Below is a small trained network, with its code and all its weights. Each question gives an input and a target symbol and asks what happens when units are switched off, that is, made to give their printed mean instead of their output.

import numpy as np


def w(rows, s, z=0):
    codes = np.array(rows[::2]) - 128.0
    scale = np.full(codes.shape[1], s)
    scale[-1] = z or s
    return codes * scale


def f(y):
    return np.maximum(y, 0)


def softmax(a):
    e = np.exp(a - a.max(-1, keepdims=True))
    return e / e.sum(-1, keepdims=True)


def log_softmax(a):
    a = a - a.max(-1, keepdims=True)
    return a - np.log(np.exp(a).sum(-1, keepdims=True))


def net(x, mask):
    ids = ['ΘΣΦαγδημπω'.index(c) for c in x.split()]
    T = len(ids)
    res = E[ids] + P[:T]
    u = 0
    for l in range(2):
        q, k, v = (res @ M[l].T for M in (Q, K, V))
        z = softmax(np.where(np.tri(T) > 0, q @ k.T / 4**0.5, -1e9)) @ v
        res = res + np.where(mask[u], z, O[l][:, -1]) @ O[l][:, :-1]
        u += 1
        y = f(res @ A[l][:, :-1].T + A[l][:, -1])
        res = res + np.where(mask[u : u + 8], y, B[l][:, -1]) @ B[l][:, :-1]
        u += 8
    return log_softmax(res[-1] @ U[:, :-1].T + U[:, -1])


Q, K, V, O, A, B = {}, {}, {}, {}, {}, {}
E = w([
[147,12,124],'Θ',
[121,52,131],'Σ',
[77,49,149],'Φ',
[118,211,193],'α',
[113,219,202],'γ',
[103,116,163],'δ',
[201,146,78],'η',
[92,122,172],'μ',
[17,221,205],'π',
[250,250,1],'ω',
],0.0065)
P = w([
[90,113,215],'0',
[198,112,115],'1',
[86,157,78],'2',
[232,133,139],'3',
[52,167,67],'4',
[245,143,138],'5',
[58,174,49],'6',
[249,163,145],'7',
[61,187,40],'8',
[254,201,138],'9',
[19,175,67],'10',
[234,129,155],'11',
],0.0084)
Q[0] = w([
[177,131,175],'L0H1',
[254,93,183],'L0H1',
[162,61,87],'L0H1',
[62,105,156],'L0H1',
],0.008)
K[0] = w([
[126,57,181],'L0H1',
[86,2,125],'L0H1',
[13,128,193],'L0H1',
[110,219,82],'L0H1',
],0.0057)
V[0] = w([
[40,157,158],'L0H1',
[182,153,74],'L0H1',
[103,108,141],'L0H1',
[139,117,255],'L0H1',
],0.008)
O[0] = w([
[102,176,149,139],'L0H1',
[181,99,47,88],'L0H1',
[54,91,167,134],'L0H1',
[138,163,255,254],'L0H1',
],0.0073,0.00074)
A[0] = w([
[84,177,129,145],'L0N1',
[82,80,131,156],'L0N2',
[151,3,123,194],'L0N3',
[161,110,88,223],'L0N4',
[77,86,223,214],'L0N5',
[73,133,145,32],'L0N6',
[100,157,140,49],'L0N7',
[139,165,142,252],'L0N8',
],0.011,0.0027)
B[0] = w([
[76,102,191,196],'L0N1',
[126,91,47,176],'L0N2',
[190,255,125,216],'L0N3',
[52,102,175,222],'L0N4',
[206,66,157,254],'L0N5',
[79,79,153,157],'L0N6',
[42,104,191,146],'L0N7',
[203,152,206,236],'L0N8',
],0.0059,0.0039)
Q[1] = w([
[254,122,157],'L1H1',
[163,105,133],'L1H1',
[32,138,57],'L1H1',
[182,94,177],'L1H1',
],0.0081)
K[1] = w([
[179,7,191],'L1H1',
[150,104,145],'L1H1',
[146,244,69],'L1H1',
[122,62,183],'L1H1',
],0.011)
V[1] = w([
[254,203,135],'L1H1',
[180,246,124],'L1H1',
[31,83,247],'L1H1',
[164,9,87],'L1H1',
],0.0087)
O[1] = w([
[188,166,165,123],'L1H1',
[155,194,146,95],'L1H1',
[87,107,166,248],'L1H1',
[141,8,74,124],'L1H1',
],0.013,0.016)
A[1] = w([
[87,93,128,49],'L1N1',
[102,120,127,209],'L1N2',
[192,165,198,246],'L1N3',
[65,84,125,20],'L1N4',
[92,121,112,151],'L1N5',
[2,54,137,2],'L1N6',
[99,95,136,48],'L1N7',
[148,87,201,91],'L1N8',
],0.0087,0.0039)
B[1] = w([
[120,150,9,168],'L1N1',
[93,118,154,164],'L1N2',
[253,98,33,174],'L1N3',
[134,144,47,183],'L1N4',
[107,126,113,150],'L1N5',
[101,227,73,249],'L1N6',
[156,217,84,164],'L1N7',
[223,117,124,193],'L1N8',
],0.0052,0.017)
U = w([
[172,2,145,157],'Θ',
[128,55,133,175],'Σ',
[100,87,37,112],'Φ',
[133,132,183,197],'α',
[130,140,185,193],'γ',
[111,105,145,254],'δ',
[162,120,108,101],'η',
[114,124,131,109],'μ',
[76,198,143,26],'π',
[182,198,66,5],'ω',
],0.0081,0.0019)

Each question gives the input, a string of symbols that net reads in full, and the target symbol t.
The units are the heads (4 rows each of Q, K, V and O) and the neurons (one row each of A and B). Each row of codes is followed by its name. A weight is (code - 128) times the scale printed after its matrix; where a second scale follows, it is the last column's (O, A, B and U).
mask holds one flag per unit, layer by layer, with each layer's heads first. A switched-off unit (its flag False) gives its mean, the last column of its rows in O or B, instead of its output. The means were averaged over made-up inputs and are rounded, as every weight is.
A unit's drop is (log p(t) with every unit on - log p(t) with that unit switched off) / (log p(t) with every unit on - log p(t) with every unit switched off).
The circuit of an input: a set's keep is (log p(t) with only the set's units on - log p(t) with every unit switched off) / (log p(t) with every unit on - log p(t) with every unit switched off). Starting from the 12 units with the biggest drops (on a tie, the unit counted first), units are removed one at a time, each time the one whose removal leaves the highest keep (on an exact tie, the one counted first), for as long as the keep stays at least 0.8.
circuit, biggest first: the units of the circuit, biggest drop first
unit that matters most: the unit with the biggest drop
top k neurons: the k neurons with the biggest drops, biggest first
k most important neurons of layer l: the k neurons of layer l with the biggest drops, biggest first
drop of u: that unit's drop, to one decimal
input Θ Φ γ Θ η Φ ω Φ Θ, target ω: circuit, biggest first -> (L1H1)
input Θ Σ α δ π μ Φ Θ α Φ, target Θ: top 4 neurons -> (L0N5 L1N6 L0N3 L0N4)
input Φ ω Φ Θ δ ω α γ, target Φ: 2 most important neurons of layer 0 -> (L0N5 L0N3)
input π μ α γ, target π: circuit, biggest first -> (L1H1 L0H1)
input δ ω Θ, target ω: 2 most important neurons of layer 0 -> (L0N5 L0N8)
input Φ Φ ω Φ, target Φ: 2 most important neurons of layer 0 -> (L0N5 L0N6)
input Φ Φ η μ, target Φ: top 4 neurons -> (L0N5 L0N3 L0N6 L1N6)
input Φ π Φ Φ Φ η ω ω, target Φ: 2 most important neurons of layer 0 -> (L0N5 L0N3)
input Θ Φ μ Φ π Θ, target Θ: top 2 neurons -> (L0N5 L1N6)
input Φ π Σ Σ, target Φ: 2 most important neurons of layer 0 -> (L0N5 L0N6)
input Θ Φ δ Φ ω Φ Φ Φ ω Θ, target Θ: 2 most important neurons of layer 0 -> (L0N5 L0N3)
input ω ω Θ γ Φ Θ ω δ Φ Θ α η, target ω: top 2 neurons -> (L0N3 L1N3)
input Θ γ Φ Φ Φ Φ Φ Φ α Φ μ π, target Θ: 3 most important neurons of layer 0 -> (L0N5 L0N4 L0N3)
input Φ γ α μ π Θ Φ π, target Φ: unit that matters most -> L1H1
input Θ π Φ ω, target Θ: top 2 neurons -> (L0N5 L1N6)
input Θ π δ Θ π ω α π, target Θ: 2 most important neurons of layer 0 -> (L0N5 L0N4)
input Θ ω Φ, target ω: 2 most important neurons of layer 0 -> (L0N5 L0N1)
input Φ η ω α Φ Θ Φ α Θ Θ, target Φ: 3 most important neurons of layer 0 -> (L0N5 L0N6 L0N3)
input μ Φ Θ ω Φ μ ω Θ μ, target ω: drop of L1N8 -> -0.1
input π ω δ ω, target π: drop of L1H1 -> 1.2
input Φ ω Θ Σ Θ α δ Θ, target Φ: drop of L0N3 -> 0.1
input ω μ π Σ Φ η Φ γ Φ Φ ω α, target ω: 2 most important neurons of layer 1 -> (L1N3 L1N2)
input Φ ω γ, target ω: drop of L1N3 -> 0.3
input Θ α α Σ π Φ ω Φ Φ δ, target Θ: unit that matters most -> L0H1
input ω π Σ Φ, target ω: top 2 neurons -> (L0N3 L1N3)
input ω ω Φ Φ Φ Φ α Σ ω α, target ω: top 2 neurons -> (L0N3 L1N3)
input Φ ω δ, target ω: 2 most important neurons of layer 0 -> (L0N5 L0N1)
input Θ ω ω Σ Φ Φ, target Θ: top 3 neurons -> (L0N5 L1N6 L0N3)
